[100 = 0]
1: [107  99 109 105 101 108  90 106 116  83  85  94  77 107 109 100  98  96
  96 109 102 105 114 107 106  71 103 103 107  89  82  89 110  86 106  90
 105 104 104  83  96  98  97 114 112]
2: [ 93 102  91 103  96  93  84  99 126  87  98 115 105 106 102 107  94  97
 109  94  97  95  88 150 113 114 109  91  97  98 104 108 113 109 103 110
 110 110 106 109 100 103  93  90 115]
3: [102 125 123  95  70  91 149 116 124 161 101 108  82  83 111 106 122 110
 101 127  78  79 103  76  83  64  68  95 104  93  89  88 115  61  51 117
 119  97 107  73  94 105  91  97  48]
4: [ 99  83  92 119  87  96 143  92 125 115 116 121 128 108  98 106 100  96
 133  90 103  94 116  97  84 142  93  90 100  97 123 116 115  96  80 118
 105  96 108 118 104 112  92  79  85]
5: [ 92  93  90 102 102 101 111  95 124  95 102  97 112  90  99  86  97 101
 103  83 112  98  99  76 114 137 108 101  96  95 112 102 116  98  98 106
  97 103 119 100 108  99  85  99 123] : 2 4 1
6: [100  92 109  97 119  91  74 107 112  85  95  96 123  97 104  95  93  92
 119  81 110 109 104 101 102 115 120 105  93 106 111  91 131 100 107 102
  96 104 116 125  92  92  86  97 121] : 5 2 1
7: [ 94  95  97  91 109 103 111 112 124  99 105 121  99 102 100 101 111  97
 120  74 106 104 109 107 103 119 102 104 101 103 115 102 124  91  84 104
 106 111 110  88  85 109  90  88 101] : 5 2 6
8: [ 89 100 101  97 100 101  85  94 128  87 102  95  99 105 101  99  84 100
 107 103 109 102 103  88 106 119 109 103 100 103 104 102 113  99 115 105
 100  97 124 112  98 101  99 111 150] : 5 6 2
9: [102  95  97 106 115 113  81 103 116  78  96 106 116 112  98 102 101  90
 108  86 103  98 124  83 103 134 107 107  98 102 103  97 118 103 110  95
  94 112 105 104  98  93 101  94 109] : 6 5 8
10: [ 96 149 137  83  80 108 105  97 125 146  54  66  25  73 105 126 122  95
  68 151  67  83 102 108 116   0  70  92 109  87  58  75 119  63  59 108
 122 100 113  34 101 118 100 127  34] : 3 1 7
11: [104  90  94  98  85  98 125  93 126 119 121 119 119  97 110 109 120 110
 122 103  85  95 103  99  85 109  80  92  85  99 103 116 111 100  90 131
 109 106 124 116 105 106 103  82 102] : 4 7 5
12: [105 137 125 104  67  88 154  85 121 165  89 106  54  85 115  97 122 100
 100 140  56  74 102  80  79  45  75  99  99  96  86  87 127  49  53 123
 117  94 115  63  93 118 103 103  18] : 3 10 11
13: [100  96  92 106 105  84 121 111 120  96 111 121 110 120 105  93 116  97
 117  95 104  90 116 117  87 114 106 104  91 103 108  98 122  91 109 117
 109  96 119 113 109 114  95  77 104] : 7 11 4
14: [ 96 102 115  98 115 107 106  95 123  97  87 110  91 103 101  97  97  93
 100 110  93  88 105  89 104  75  91 108 100 102  95  95 123  99  97 101
  94 103 110  92  97 110  87 104  93] : 1 7 9
15: [ 97 120 109  97  87  92 143  94 125 150 103 118  81  85 114 104 111 110
  98 126  61  77 108  91  88  63  65  94 111  89  90  85 122  65  67 117
 118  85 104  71 100 121  92 102  51] : 3 12 14
16: [ 97 103 110 102 105  92  95  95 121  87  97 114 107 109 102  94 107 100
 101 102 101  97 113 138  98 106  92 103 110 108 105  98 113 100  92  98
 104 105 125  94  91  94 106 106 100] : 2 7 14
17: [104  83  84 102  98  98 106  96 125  87 114 111 122 100  92  94  83  93
  97  96 110 102  77  93 101 134 108  90 108 101 120 119 111 121 100 101
  86 108 110 123 115  81 101 101 107] : 5 9 8
18: [100  85  85 105 106  92  99 111 124  75 111 120 132 117 104  97  89 100
 132  80 119 107 119  99 103 148 118  91  97  90 135  99 114 106 115 105
  90  89 108 128  99  99  95  88 113] : 9 6 17
19: [ 92  90  96 105 120 104  88 104 122  90 108 102 113 111 103 105  94 101
 111  83 116  88 114  66 113 120 115  98  86 100 117  93 101 106 116  92
 106 106 116 113 102  96 103 103 112] : 9 5 8
20: [112 116 112 105  96  99  93 103 112 118 108  95  87  95  92 102 107  98
 106 109 104  92  99 119  95  80 104 107 108  93  91 110 125  94  93 117
 110  98 110  92  94 122  91 105 104] : 14 1 16
21: [108 106 101  93  99 105 100 107 125 103 100 109 103 101 104 108  98 100
  96 101 102  98  89  96  94  82 102 102 116  93 101 100 118  98  96  98
 109  99 107  95 114  88  99  89  95] : 14 20 1
22: [112 133 137 104  54  93 198  97 126 194 102 143  46  73 122 115 133 102
  93 152  50  62 114  65  70  11  39  94 101  84  70  93 113  44  40 142
 118  86 112  51  95 123 107  90  12] : 12 3 15
23: [104  87  94 115  95 104 103 102 123  95 101 120 105 112 104  91 101 110
 100  98  98  92  97 134  90 103  91  92 107  88 107 101 106  97  96 100
  97  92 111  98 102 104  97  97 102] : 16 2 21
24: [107 104  96 117  82 100 133  95 121 113 112 130 111 111 101 102 105 113
 117 111  97  92 110  59  85 128  95 108  98 101 120 111 132  95  99 117
 104  97 111 113  96 110  97  73  90] : 4 11 13
25: [100 102 105 109 106 103  82 112 116  96 114 104 105 116  90  96 103 101
 100 107 116 101 114  71 105 106 107 101  92 107 115  98 112 105 101  93
  95  93 112  92 101  91  99  91 117] : 19 9 8
26: [ 95  89  93 107  79  99 129 111 125 116 111 114 112 102 104 106 107  94
 118  92  98  96 105  51  86 113  86  82  93  96 103 100 116  95  78 105
 112 103 122 117  96 102  99  86  79] : 24 11 4
27: [ 88 118 129  95  71  96 123 101 125 140  81  98  72  84 109 103 114 103
  75 124  81  83 110 106  92  52  78  96 107  94  78  79 135  63  68 108
 111 104 111  62  97 114  99 115  54] : 15 3 12
28: [ 96  98 100 106  92  95 122 100 116 104 101 110 110 106 112  93 108  96
 122 109 101  94 122  99  92 112  87 106  87 102 123 102 123  92  92 104
 100  99 112 103  97 110 100  98 108] : 13 7 11
29: [108  88 103  97 132 108  58 104 116  55  84  71  91 114  87  90  92  83
  95  83 125 114 122 109 124 121 137 107 100  96 105 101 118 116 141  83
  83 106 116  92  95  80  94 103 135] : 9 6 8
30: [105 101 122 103 106 101  61 104 123  91  88  91  91 109 105 102 109 103
  88  91 109  98 104  88 104  80 104 100 105  94  85  88 115  95 110 103
  94  98 129  84  80  93 103 108 111] : 1 14 25
31: [103  97  96 114  98  87 110  87 128 109 110 121 116  99 102  99 100 102
 110  94 104 105 100  62  88 117  90  92 105 107 103 118 123 106  89 116
 105  96 106  99 114 106 106  86  93] : 24 26 11
32: [108 107 106 102  91  92 107 109 120 100 104  92  87  90 101 109 102  81
  97 107  88 105  96 108  93  92  99  98  94  96  84  91 115  99  99 117
 111  94 108  84  99 108  93 109  87] : 20 21 14
33: [ 96 105 107 109 108  99  90  96 127  93  98 100 102 106 102  93 109  91
 115  93  96  96 112  24 101  96 104 110  95 100 109  91 113 101 109 100
  90 113 104 103  89  94  87 101 110] : 25 19 9
34: [ 97  99 103 100 123  93  83 100 122  89 109 110 108 107  98  89 102 100
 114  96 106 112  97  99 101 114 100 105  99  98 110 103 111 107 113  99
  99  98 115 110 111 103  94  99 123] : 8 6 25
35: [100 102  95  97  97 104 114  98 117 109  96  97 103 104  95 104  93 104
  97  99  98  96 107  70  85  92  86  88 102 101  90  95 120  93  96 104
 106  91 108  96  93 108 108  90  87] : 21 14 31
36: [ 95  87  93 102 102  96 100  95 115  82 101 111 120 112 109  99  83  91
 134  72 110  99 115  99 102 132 102 111  93 101 118 108 116 107 112 105
  94  97 111 110  90  99  90  85 124] : 18 9 6
37: [ 89  99  87 102  96  98 106 101 124  95 111  99 109 100 103 102  94  94
  96  95 102  88 114  88 101 101  99 113 101  94 104 109 113  90  92 113
 105 102 108  93  98 110  98  96 100] : 35 28 21
38: [105  88 102 114  83  90 112  94 118  95 102 112 115 109 101  98  87 100
 108  98 106  93 101  79 101 120  83  94 105  95 114 107 113  98  97  96
 103 105 114 111 100  96 108  98 102] : 31 28 37
39: [ 94 128 130  95  79  99 145 110 112 152  98 116  59  94 107  99 130 100
 108 111  76  92 121 144  86  55  83  87 106  91  91 101 122  74  67 118
 115  96 113  66  94 111 109  93  65] : 27 15 3
40: [ 95  88  85 108  74  94 140  99 122 125 131 127 124  89 107 103  94 110
 114  94  96  91 101 117  84 122  94  91 101  92 114 112 119 112  93 107
 105  97 105 111 126 104  97  73  81] : 4 11 31
41: [ 92 129 140  93  46  95 178 106 117 193  89 127  52  73 115 109 131 102
 104 147  43  69 109 113  68  28  39  90 108  75  81  90 112  43  33 137
 124  94 113  51  98 127 110  97   4] : 22 12 3
42: [107 103 102 105  90 103 113 106 128 102  99  91 103  97 100 106 103 108
  96  92  98 105 100  54  99  99  95 100  94 104  91  95 125  86  95 116
  96  97 122  87 100 108 106  96  88] : 35 37 31
43: [103 135 126 100  55  88 184  99 119 189 104 135  67  65 118 117 129 105
  98 145  61  69 106 118  71  35  53  95 114  84  88  92 126  59  37 121
 122  88 104  68 105 124  96 102   9] : 41 22 12
44: [ 90  78  70 110 107 102  89 102 123  72 118 122 145 130 103  81  82 112
 129  68 122 108 108  91  92 174 133 110  89 110 125 123 112 127 115 107
  81 103 100 137 117  91  96  75 144] : 18 36 17
45: [ 90 101 103 102 115  95  71 103 118  77  98  92  99 117  97 100  97 103
 106  89 104 111 107  91 103 110 107 106  99 101  99  99 112 104 113  89
  94  95 120  95  89  92  99 103 107] : 34 9 25
46: [ 91  93  90  94  98  92 130 106 128 102 117 108 124 110 109 104 106 103
 115  89  91  86 121 103  87 125 105 104  92  94 112  99 121  96  94 108
  98 111 119 102  92 104  96  73 107] : 13 28 7
47: [ 90 116 117  97 100  96 122 101 117 129  99 105  77  92 101 103 113  92
 104 123  84  81 114 128  84  57  88 106  89  89  93  99 115  63  79 114
 116  99 110  83  91 108  98 103  65] : 39 27 15
48: [102 141 145  96  56  87 196 105 120 198 100 128  47  73 126 128 135 105
 110 152  42  70 123  85  82  10  47  86 110  83  72  83 114  37  34 131
 126  94 126  46 103 105 108  94   0] : 22 41 43
49: [104 111  97 105  99  87 113 102 113 114 107 121 103  95  98  96 102  97
 115 114  86  99  99  50 100  92  96  98  90  95 107 114 121  91  96 115
 101  88 104 104 103  87  99  95  88] : 31 35 42
50: [103 125 112 104  78 104 109 102 128 138  87 115  80  95 104 126 105 100
  86 107  94  86 110  94 110  54  88  94 104  91  91  87 118  83  90  94
 114  98 125  68  95 101 100 111  64] : 27 47 15
51: [ 96  87  91 124  89  89 145 101 131 109 126 135 127 113 113 101 103 114
 131 110 100  80  92  95  76 124  74  90  94  98 121 106 107 102  76 109
  98  85 104 135 107 102  97  74  88] : 4 40 11
52: [ 91 128 124  91  76  94 124 102 114 158  82 115  62  76 103 103 126  93
  99 125  74  82 107  87  94  28  76  92 107 101  79  88 113  52  68 109
 115 106 111  68 104 109  97 106  53] : 27 3 15
53: [ 98  94 101 110  91  92 119 100 125 101 108 114 119 101 104  92 100 101
 131  98  91  96 100 104  82 113 100 105 100  91 110 109 118 100  79 111
  95  91 105 110 100 105  99  83  94] : 28 46 4
54: [ 96 105 109 100 100 101 103  94 129 106  92 105  94  98 105 107 106  96
 107 101 100  96 104 163  99  95  95 114  94  92  98  88 118  97  97  98
 103  92 109 101  96 105  95  96 104] : 16 23 2
55: [ 93  87 105  99 103 109  92  95 125  82 111 114 116 113  96  99 108  97
 115  89 106  99  98 164 104 112 114  93  89  91  92 105 118 113 106  88
 111 101  97 110  94 107  97  97 118] : 2 54 23
56: [103 117 118  92  59  97 138  92 125 158  90 107  55  86 114 119 114  94
  82 131  64  85 114 103  91  42  73  99 115  92  78  80 121  82  73 121
 106 100 111  60  91 108  96 109  39] : 27 52 15
57: [102  99 107 101  92  99  98  96 116  95 114 103 106  99  97  98  97  86
 108 102  90 103 110  89  97 107  93  91 109 100 104  90 103  89 103 102
 100 105  96  88  98 108 101  94 100] : 37 35 38
58: [105 126 132  96  63  85 154 109 126 188  96 115  64  86 122 100 121 102
  97 132  59  61 120 128  71  32  48 105 110  89  70  96 120  66  43 129
 116  88 106  55  92 129  97 102  25] : 43 41 12
59: [106 100 114  93  98  95 107 106 115 105 109 108  86 100 103  95 109  96
  86  97 103  81 112 161 102  88  95 104  99  88 102  85 119  78  98 116
 104 105 120  89  83 110  95  98  93] : 54 16 20
60: [103  97  93 108  90  99 108 100 126 108 105 118 114 111  96  99  99 102
 117  92  98  97 102 118  82 108  92 100  99 107 104  97 122  86  87 101
  91  98 115  98  95  98  96  90  93] : 53 23 28
61: [103  94  83 103  96  99 112  97 132 116 115 110 113  92 108  91 105 107
 126 102  98  93  97 111  95 109  90  88  97 115  98 107 103 113  93 107
  92  96 101 111 101 103 109  82  98] : 53 60 11
62: [104  59  74 129 114  87 110  99 119  67 142 137 162 128 103  82  82 105
 141  67 126 104 105  66  85 200 118  93 103 106 162 124 101 131 127  99
  85  94 106 171 102  89  86  56 162] : 44 18 36
63: [ 98 101  86 102 114  94 101 112 128  84 105  94 117 108 111 102  96  96
 107  93  99 102 107  43  90 124  94 110  87  90 109 101 110 109 101  91
 106 106 114 108  97  95 101  93 119] : 19 33 9
64: [ 98  97  87 104 113 106  73 106 121  65  93  93 118 109  95  89  99  93
  99  73 109 103 122  96  96 128 118 108 105 111  93 102 115 102 111  86
  90 108 121 118 107  95  91 100 124] : 9 45 6
65: [100  52  53 137  71  83 172 102 130 108 178 161 172 128 118  70  87 111
 165  83 115  91 104  87  60 200  99  84  92 110 158 127 109 118  69 119
  91  83 116 160 113 120  95  43 114] : 62 51 4
66: [ 97 104  94  96  92  94 102 110 123 106 101 105  97  95 111  94 102  97
 102 106  96 104  94  62  98  88  95  93 103  93 104 103 115  90 101 108
  95 105 112 101 104 110 103 100  91] : 42 35 49
67: [102  92  89 102  98  87  90 103 120  95 106 109 116 117  96  90  99  96
 110 100  95  91 110 134  81 114  99 101  89 103 111 111 116 109  91 106
  97 103 108 112  94  99  83  86 102] : 60 23 2
68: [102 104 110  88 103 102  76  99 124  87  94  75 104  99  86 107  88  94
  95  93 115 109  98  82 114 104 119 107  95 105  92  99 114 102 115  91
  94 111 111 107  92 103 105 112 116] : 45 8 30
69: [ 99 105 102  93 104 103  98  91 116 104  95 105  91  89 106 104 117 106
 101 108 102  86  98  89 100  82  88  98  96  99 112  89 122  85  86  97
 106  92  98  93 102 106  92 107 106] : 14 21 66
70: [111 121 127 102  87  98 149 104 122 145  94 123  74  81  99 105 110  97
  95 121  81  78 106 161  92  48  71 102  99  91  77  98 113  71  73 108
 119  96 126  70  97 111 105 107  51] : 39 47 27
71: [ 89 100 100 106 101  92 112  97 132 103 101 108  95 101  99 111 105  96
  98 121  94  89  94 153 104  91  96  99 109  95  99 102 109 106  90 105
 100  83 114 100 112  97  91  96  90] : 54 23 16
72: [ 99  93 104 110 113  92  78  98 115  71 101 101  99 119  97  89 103  94
 102  70 116  98 120 108 108 104 108 112 104  93 103  96 113  98 119  90
  94 110 112 110  93  90 104  97 118] : 45 64 9
73: [ 95  82  94 108 118 105  99 104 126  92 115 106 109 109  93  95  91  96
 113  84 111 103 107 154 104 120 104 107  94 104  98  99 118 104 111  97
 102 122 104 106  92 105  92 106 112] : 55 2 67
74: [100  48  41 120 117 100  75 104 113  37 143 129 183 142  96  78  77 100
 157  55 142 111 112 148  96 200 141  97  85 112 150 134 116 144 141  83
  79 115 118 175 101  99 108  70 179] : 62 44 18
75: [ 97 120 102  99  60  89 157 109 115 167 102 129  83  79 113 103 120 107
  98 135  69  74 101 119  76  53  57  88  99  83  97  95 115  68  55 131
 118  85 116  72 104 117  97  92  34] : 15 3 43
76: [104 111 110  99 113  97  73 107 110  78 100 106  87 120 101  91 106  87
 105  90  99  95 129  48 102 108 118 113  96  88 114  94 112  91 118 105
 101 100 125  95  74  98 101  86 120] : 33 25 45
77: [101 136 133  89  49  87 180 105 110 184 100 116  60  68 119 129 133 114
 102 150  43  75 107  46  57  12  44  80 105  96  63  78 114  39  21 135
 126  85 108  50 103 127  95  95   4] : 22 48 41
78: [110  88  96 100  97 101  98 106 122  94 103 107 124 115 103  93 100 107
 107  97 102  98 104 137  97 124 102  96 101 101 110 105 122 104  88  93
 105 104 105 116  97  91 106  85 119] : 67 23 2
79: [101  94  94 117  93  92 132  97 114 104 113 130 127 107 116  99 103 101
 123  97 112  92 122  82  99 135  97  95  90  95 126 100 109 101  94 106
 106  88 115 109 100 112  97  90  94] : 4 28 24
80: [104 126 105  78 103  97  87  95 120 116  77  76  58  89 100 113 104  93
  68 107  82 103 108  96 115  44  95 103 115  87  70  89 119  76  96  97
  99  98 108  56  96 103 100 124  80] : 50 1 27
81: [104 106 115 106 112 104  92 105 118 102  81  95  92 107 104 107  96 104
 100 103  99 109 123 109 101  92 113 107 101  98  89  93 128  90 102 101
 101  97 110  86  95  97  89  92  92] : 1 14 21
82: [103  95  91 109  87  95 128 102 109 120  99 127 117 109 114 106 110 105
 112  94  99  93 122  16  92 109  85 102 103 104 102 106 111 101  79 104
  96 107 104 105  98 109 100  83  81] : 26 24 31
83: [ 94  98  98 106 100  96 116 108 121 101 109 126 105 108 104  94 111 102
 103 109  92  83  98 115  90  91  95  91  94  96 101 105 123 103  90 117
 103  91 106  86  97 113 103  92  87] : 23 60 53
84: [114 125 124  94  55  96 180  99 111 176  95 128  55  83 112 122 139 112
 112 142  49  68 102  96  74  27  55  90 106  90  83  88 113  42  41 116
 129  91 109  58  99 119  96  85  17] : 43 41 48
85: [108  93  99  98  98  90 103 103 134 121 104 108 106  97 111 111  94  95
  97 102  87 106 103  78  89 108  91  99  89  88  92 104 117  95  94  89
 109  97 114 107  84 106 106  85  98] : 35 66 37
86: [ 98 105  98 104  94  99 111 106 117 122 102  93 106 113  98  98 109  96
 102 106 101  88 105  85  95  84  87  96 106 108 102 105 117  89  86 116
 112 101 111  96  88  93  95  92  86] : 35 37 66
87: [ 96  99  95 107 116 101 100 103 131  81 101 110  99 114  91  89  97 107
 113  88 119  78 124  72 108 136 119 113  94  99 114  97 125  94 103  99
 105  99 128 102  84  98 102  83 120] : 19 9 5
88: [103 108 109  85  70  81 135 110 131 153  92 109  89  79 119 112 121 122
  90 130  75  97  94 155  78  61  66  83 102  90  85  98 123  79  72 104
 119  84 110  91 116 113  93 102  54] : 70 75 39
89: [ 93 119 119 105  87  94 128  97 121 142  90 114  78  92 116 110 115  95
  95 133  72  85 115 110  97  60  85 102 106  84  81  88 122  70  59 106
 110  95 106  83  78 115 105 115  55] : 27 47 15
90: [ 93  82  97  94 100 110 111  94 129 104 108 120 121  98  99  95  87 100
 106  92 108  98 104  72  91 128  93 106  96 102 102 112 114 100 100 108
 101  94 113 114  97 106  99  93 104] : 38 31 5
91: [101 101  84 101 112 104 106  97 121 107 119 119 104 112 113 103 112  90
 110 109  97  91 101  87  88 109  98 105  97  98 116  98 119 104  93 109
 109 108 119 103  81 105 107  85 107] : 28 37 46
92: [ 96 115 119  83 119 124  54  86 116  71  77  57  45  96  98 112  94  89
  77 104  95 103  99  92 127  52 101 115 109  96  65  87 136  92 103  92
 104 114 113  76  93  96 103 129 106] : 80 1 30
93: [ 99 128 110  87  82  97 141 107 115 138  97 117  79  90 102 108 116  93
  97 129  66  90 109  71  87  65  73 105 100  90  94  99 112  55  82 123
 114  96 107  77  98  99  96 102  59] : 15 3 52
